Below are the code and all the weights of a small trained network. Each question names an input and a class and asks about switching units off, where a switched-off unit gives its printed mean instead of its output.

import numpy as np


def w(rows, s, z=0):
    codes = np.array(rows[::2]) - 128.0
    scale = np.full(codes.shape[1], s)
    scale[-1] = z or s
    return codes * scale


def f(y):
    return y / 2 * (1 + np.tanh(0.7978845608 * (y + 0.044715 * y**3)))


def log_softmax(a):
    a = a - a.max(-1, keepdims=True)
    return a - np.log(np.exp(a).sum(-1, keepdims=True))


def net(x, mask):
    res = np.array(x, float).reshape(1, 4) / 4 @ E
    y = f(res @ A[0][:, :-1].T + A[0][:, -1])
    res = res + np.where(mask, y, B[0][:, -1]) @ B[0][:, :-1]
    return log_softmax(res[-1] @ U[:, :-1].T + U[:, -1])


A, B = {}, {}
E = w([
[144,113,127,112,166,150,123,119,134,105],'x0',
[214,187,229,143,119,239,29,46,21,173],'x1',
[211,214,136,252,234,53,171,215,40,62],'x2',
[135,128,130,146,124,128,124,121,146,126],'x3',
],0.004)
A[0] = w([
[61,53,156,50,60,180,92,39,204,189,81],'n1',
[227,187,213,115,104,210,53,68,8,221,48],'n2',
[217,174,245,90,154,244,2,34,44,140,177],'n3',
[214,178,224,148,110,215,70,54,32,189,2],'n4',
[44,44,47,129,159,35,190,188,238,73,10],'n5',
[212,213,166,213,237,87,172,190,47,76,55],'n6',
[84,67,113,35,66,187,106,65,175,172,9],'n7',
[207,192,152,197,194,71,160,197,40,102,15],'n8',
[61,59,148,20,25,186,85,50,173,215,107],'n9',
[76,75,141,65,70,158,90,67,189,183,30],'n10',
],0.0037,0.003)
B[0] = w([
[68,249,199,217,217,11,67,55,110,15,193],'n1',
[43,207,42,46,15,143,232,220,242,60,191],'n2',
[89,135,38,117,59,115,243,178,232,183,254],'n3',
[21,222,31,30,27,179,221,233,157,46,167],'n4',
[41,190,25,26,52,224,215,242,132,64,181],'n5',
[56,234,181,225,211,49,56,48,151,30,187],'n6',
[4,239,172,197,220,49,26,172,68,31,151],'n7',
[32,223,176,182,179,38,64,136,89,27,155],'n8',
[75,254,185,211,185,28,40,60,172,56,217],'n9',
[46,204,180,165,210,35,54,163,31,52,148],'n10',
],0.0044,0.0037)
U = w([
[67,240,223,231,227,47,24,56,45,16,18],'0',
[41,150,13,25,29,190,238,254,174,90,43],'1',
[174,101,135,166,135,128,144,68,183,176,252],'2',
[163,114,159,177,121,90,133,78,161,199,234],'3',
[232,10,216,98,162,222,58,46,15,249,6],'4',
],0.0044,0.0036)

Each question gives the input, the list of numbers given to net, and the class t.
The units are the neurons (one row each of A and B). Each row of codes is followed by its name. A weight is (code - 128) times the scale printed after its matrix; where a second scale follows, it is the last column's (A, B and U).
mask holds one flag per neuron, in row order. A switched-off neuron (its flag False) gives its mean, the last column of its row in B, instead of its output. The means were averaged over made-up inputs and are rounded, as every weight is.
A unit's drop is (log p(t) with every unit on - log p(t) with that unit switched off) / (log p(t) with every unit on - log p(t) with every unit switched off).
The circuit of an input: a set's keep is (log p(t) with only the set's units on - log p(t) with every unit switched off) / (log p(t) with every unit on - log p(t) with every unit switched off). Starting from all 10 units, units are removed one at a time, each time the one whose removal leaves the highest keep (on an exact tie, the one counted first), for as long as the keep stays at least 0.8.
circuit, biggest first: the units of the circuit, biggest drop first
top k neurons: the k neurons with the biggest drops, biggest first
drop when u is switched off: that unit's drop, to one decimal
input [-2,7,-3,7], class 1: circuit, biggest first -> n2, n4
input [7,-6,-7,0], class 0: circuit, biggest first -> n1, n9, n7
input [-5,6,-4,4], class 1: circuit, biggest first -> n2, n4
input [4,8,-4,5], class 1: circuit, biggest first -> n2, n4
input [6,8,-7,0], class 1: circuit, biggest first -> n2
input [-2,1,-5,-5], class 0: circuit, biggest first -> n9, n1
input [-3,8,-8,7], class 0: top 2 neurons -> n9, n1
input [4,-5,-5,5], class 0: top 2 neurons -> n3, n1
input [7,7,-5,-4], class 1: drop when n4 is switched off -> 0.3
input [4,8,-2,4], class 1: drop when n8 is switched off -> 0.0
input [-1,2,-8,2], class 0: drop when n9 is switched off -> 0.1
input [2,6,0,-3], class 1: drop when n2 is switched off -> 0.2
